A =
[[-82 -25 -38  72 -18  25 -36  -6  -5   5  37  11]
 [-90 -12 -32  54 -10  28 -48 -28 -19   5  24   3]
 [-75 -29 -36  79 -23  23 -27   4   2   6  44  14]]
The smallest entry in the last column?
A: 3
The entry just left of -27 -> 23
The entry directly below -32?
A: -36
The smallest entry in the first column -> -90
The 5th entry from the end, reading row by row?
A: 4
The third entry, reading row by row -> -38
The entry in the top-right corner: 11
The last entry, reading row by row?
A: 14
The bottom entry of the column that holds the largest entry -> 79
The smallest entry in the first row is -82
The entry just right of the largest entry is -23
The 2nd entry on the main diagonal?
A: -12
The entry directly below -38?
A: -32
The 2nd entry on the diagonal from the top-right corner?
A: 24
The third entry on the diagonal from the top-right corner?
A: 6

Read these off the matrix that follows. Rows and columns are numbered from 0.
1) Which number is the entry just left of 39?
2) Which number is the entry directly below the centre entry?
3) Which number is the entry in row 2 and column 0?
4) Which number is the entry at the centre?
5) Which number is the entry at row 1, column 0?
6) Which number is the bottom-right entry?
7) Which number is the entry in the bottom-left corner?
8) Which number is the entry at row 2, column 1?
71	170	127	133	177	98	89	16	150	119	122	143	108
135	132	49	98	22	138	84	111	67	140	133	59	87
99	53	142	74	91	95	201	148	161	94	64	121	149
118	144	58	32	65	138	107	136	91	152	185	82	124
141	123	60	123	28	148	85	106	66	135	120	45	76
72	172	142	140	175	103	87	17	141	123	122	141	116
54	46	125	121	113	48	93	132	151	39	82	84	133
119	143	49	41	51	133	100	131	85	154	178	82	119
100	53	142	72	90	96	203	148	160	96	66	124	150
133	136	43	87	22	134	84	114	68	145	139	65	94
125	176	64	128	164	41	146	76	146	60	110	138	88
72	170	123	132	179	96	91	16	153	117	120	146	106
87	78	80	195	136	166	112	143	105	199	134	118	85
1) 151
2) 100
3) 99
4) 93
5) 135
6) 85
7) 87
8) 53

grid = 8930	4762	3287	2969	6757	9339	5560
Find the entry just right of the smallest entry.
6757
Find the entry just left of 6757.
2969
The entry just left of 3287 -> 4762

Questions about the table below.
1) Read off the largest entry in the first column.
2) Read off the 1st entry, reading row by row.
3) Read off the entry just right of 44.
4) Read off the entry just left of -28.
5) Read off the entry directly above -28.
[[ -44  -29   44  -47   59]
 [  99   79 -102   78  -28]]
1) 99
2) -44
3) -47
4) 78
5) 59

Read these off the grid that follows. Rows and columns are numbered from 0.
1) Which number is the entry just left of the largest entry?
2) Which number is the entry at row 1, column 0?
3) Which number is the entry at row 0, column 0?
4) Which number is the entry just left of -77?
5) Which number is the entry just right of the smallest entry?
6) Which number is the entry in the bottom-right corner?
7) Which number is the smallest entry?
8) Which number is the entry just right of -40?
[[-13 -15 -64 -13  27 -53  34  38   1 -13 -12 -25  58]
 [-22 -13  56 -11  39 -79  43  41 -11   8 -23 -27  33]
 [-18 -31 -30 -22  20 -72  10  35   2  12 -40 -24  34]
 [ 18 -42 -72 -21   3 -66  14   5  -9  -8 -43 -29  36]
 [ 17 -18  34 -19   4 -79  12   4 -27 -19 -24 -33  45]
 [-10 -15  25 -11  21 -64  20  22 -22 -23 -18 -30  46]
 [-42 -54 -38 -32  -5 -50 -31  15 -14 -43 -44 -21  67]
 [  8 -48 -69 -10   7 -36  10  13 -16 -46 -39 -31  30]
 [-38 -51  18 -19  -5 -44 -92   7 -23  10 -48 -37   8]
 [-15 -58 -42 -25   2 -77   6  11 -31 -11 -22 -26  27]
 [-56 -37  18 -28   9 -71  -1   6 -17 -11 -31 -20  92]
 [-28 -27 -33 -28   1 -90 -22 -13 -34  48   5 -30  72]]
1) -20
2) -22
3) -13
4) 2
5) 7
6) 72
7) -92
8) -24

m =
[[ 0.736  0.462  0.786  1.205  1.500  0.640]
 [-0.037  0.965 -1.623  1.904 -1.623 -1.623]]
Indices start at 0.
What is the entry just right of the largest entry? -1.623
What is the entry just right of 0.736? 0.462
The entry in row 0 and column 2 -> 0.786
The entry in row 0 and column 0 -> 0.736
The bottom-right entry is -1.623
The entry just left of the largest entry is -1.623
The top-right entry -> 0.640
The entry just left of 1.500 -> 1.205
